Below is a small trained network, with its code and all its weights. Each question gives an input and a class and asks what happens when units are switched off, that is, made to give their printed mean instead of their output.

import numpy as np


def w(rows, s, z=0):
    codes = np.array(rows[::2]) - 128.0
    scale = np.full(codes.shape[1], s)
    scale[-1] = z or s
    return codes * scale


def norm(h):
    return h / np.sqrt((h * h).mean(-1, keepdims=True) + 1e-5)


def f(y):
    return y / 2 * (1 + np.tanh(0.7978845608 * (y + 0.044715 * y**3)))


def log_softmax(a):
    a = a - a.max(-1, keepdims=True)
    return a - np.log(np.exp(a).sum(-1, keepdims=True))


def net(x, mask):
    res = np.array(x, float).reshape(1, 2) / 4 @ E
    u = 0
    for l in range(3):
        y = f(norm(res) @ A[l][:, :-1].T + A[l][:, -1])
        res = res + np.where(mask[u : u + 7], y, B[l][:, -1]) @ B[l][:, :-1]
        u += 7
    return log_softmax(norm(res)[-1] @ U[:, :-1].T + U[:, -1])


A, B = {}, {}
E = w([
[21,126,229,133,171,137],'x0',
[51,138,253,47,101,3],'x1',
],0.0073)
A[0] = w([
[187,90,156,103,100,87,133],'0.n0',
[174,109,194,24,68,79,174],'0.n1',
[24,89,169,167,250,238,199],'0.n2',
[101,16,131,254,198,172,142],'0.n3',
[107,190,154,207,146,7,99],'0.n4',
[145,87,248,143,174,124,254],'0.n5',
[147,126,37,53,106,119,152],'0.n6',
],0.0067,0.0013)
B[0] = w([
[86,45,169,127,82,150,150],'0.n0',
[133,31,174,48,79,208,215],'0.n1',
[154,161,156,160,157,198,254],'0.n2',
[194,169,221,150,114,98,207],'0.n3',
[57,122,111,107,87,75,166],'0.n4',
[195,195,2,151,209,228,195],'0.n5',
[53,98,51,89,171,150,166],'0.n6',
],0.0073,0.0065)
A[1] = w([
[110,45,195,85,160,82,179],'1.n0',
[86,173,2,158,105,105,58],'1.n1',
[130,145,183,202,109,121,173],'1.n2',
[192,94,195,50,184,120,211],'1.n3',
[223,106,184,91,39,79,179],'1.n4',
[174,189,91,134,128,106,161],'1.n5',
[81,169,164,113,107,171,249],'1.n6',
],0.0088,0.0021)
B[1] = w([
[225,169,96,175,163,191,254],'1.n0',
[101,136,241,243,155,158,184],'1.n1',
[233,174,2,175,140,113,179],'1.n2',
[117,108,50,104,158,106,238],'1.n3',
[84,68,88,222,119,152,194],'1.n4',
[103,42,161,140,235,98,179],'1.n5',
[143,194,164,114,121,64,254],'1.n6',
],0.0096,0.004)
A[2] = w([
[114,2,36,140,149,114,249],'2.n0',
[93,233,143,13,127,83,31],'2.n1',
[102,57,106,120,6,65,137],'2.n2',
[114,91,119,150,245,87,48],'2.n3',
[197,131,49,162,91,157,78],'2.n4',
[167,104,155,191,170,162,169],'2.n5',
[144,197,168,145,171,166,140],'2.n6',
],0.0096,0.0012)
B[2] = w([
[101,74,108,183,132,65,251],'2.n0',
[91,154,150,41,1,157,207],'2.n1',
[93,73,40,87,67,199,176],'2.n2',
[80,71,197,196,91,133,169],'2.n3',
[107,175,127,61,111,128,217],'2.n4',
[67,113,213,87,148,76,249],'2.n5',
[153,103,72,127,81,105,254],'2.n6',
],0.0098,0.0071)
U = w([
[113,33,191,223,190,68,59],'0',
[220,213,161,157,189,120,252],'1',
[111,21,10,112,91,119,58],'2',
[153,200,103,43,35,148,114],'3',
],0.014,0.0021)

Each question gives the input, the list of numbers given to net, and the class t.
The units are the neurons (one row each of A and B). Each row of codes is followed by its name. A weight is (code - 128) times the scale printed after its matrix; where a second scale follows, it is the last column's (A, B and U).
mask holds one flag per neuron, layer by layer. A switched-off neuron (its flag False) gives its mean, the last column of its row in B, instead of its output. The means were averaged over made-up inputs and are rounded, as every weight is.
A unit's drop is (log p(t) with every unit on - log p(t) with that unit switched off) / (log p(t) with every unit on - log p(t) with every unit switched off).
most important unit: the unit with the biggest drop
k most important neurons: the k neurons with the biggest drops, biggest first
k most important neurons of layer l: the k neurons of layer l with the biggest drops, biggest first
drop when u is switched off: that unit's drop, to one decimal
input [0,8], class 2: 2 most important neurons of layer 0	[0.n2, 0.n1]
input [-1,6], class 2: most important unit	1.n4
input [-4,0], class 0: 3 most important neurons	[1.n1, 0.n1, 0.n6]
input [0,-7], class 0: 3 most important neurons	[1.n5, 0.n1, 1.n0]
input [-8,-6], class 0: 2 most important neurons	[1.n1, 0.n1]
input [-1,8], class 2: 2 most important neurons	[1.n4, 0.n1]
input [-7,-1], class 0: 2 most important neurons	[1.n1, 0.n1]
input [2,0], class 1: 2 most important neurons	[0.n2, 2.n0]
input [-1,4], class 2: 2 most important neurons	[0.n1, 1.n4]
input [4,1], class 3: 2 most important neurons of layer 1	[1.n0, 1.n1]
input [8,0], class 1: 3 most important neurons of layer 0	[0.n2, 0.n1, 0.n5]
input [6,1], class 3: 2 most important neurons	[1.n0, 1.n1]
input [5,0], class 1: drop when 0.n1 is switched off	0.1
input [-4,8], class 2: most important unit	1.n4
input [-6,-7], class 0: drop when 1.n1 is switched off	0.1
input [2,-3], class 1: drop when 1.n2 is switched off	0.1
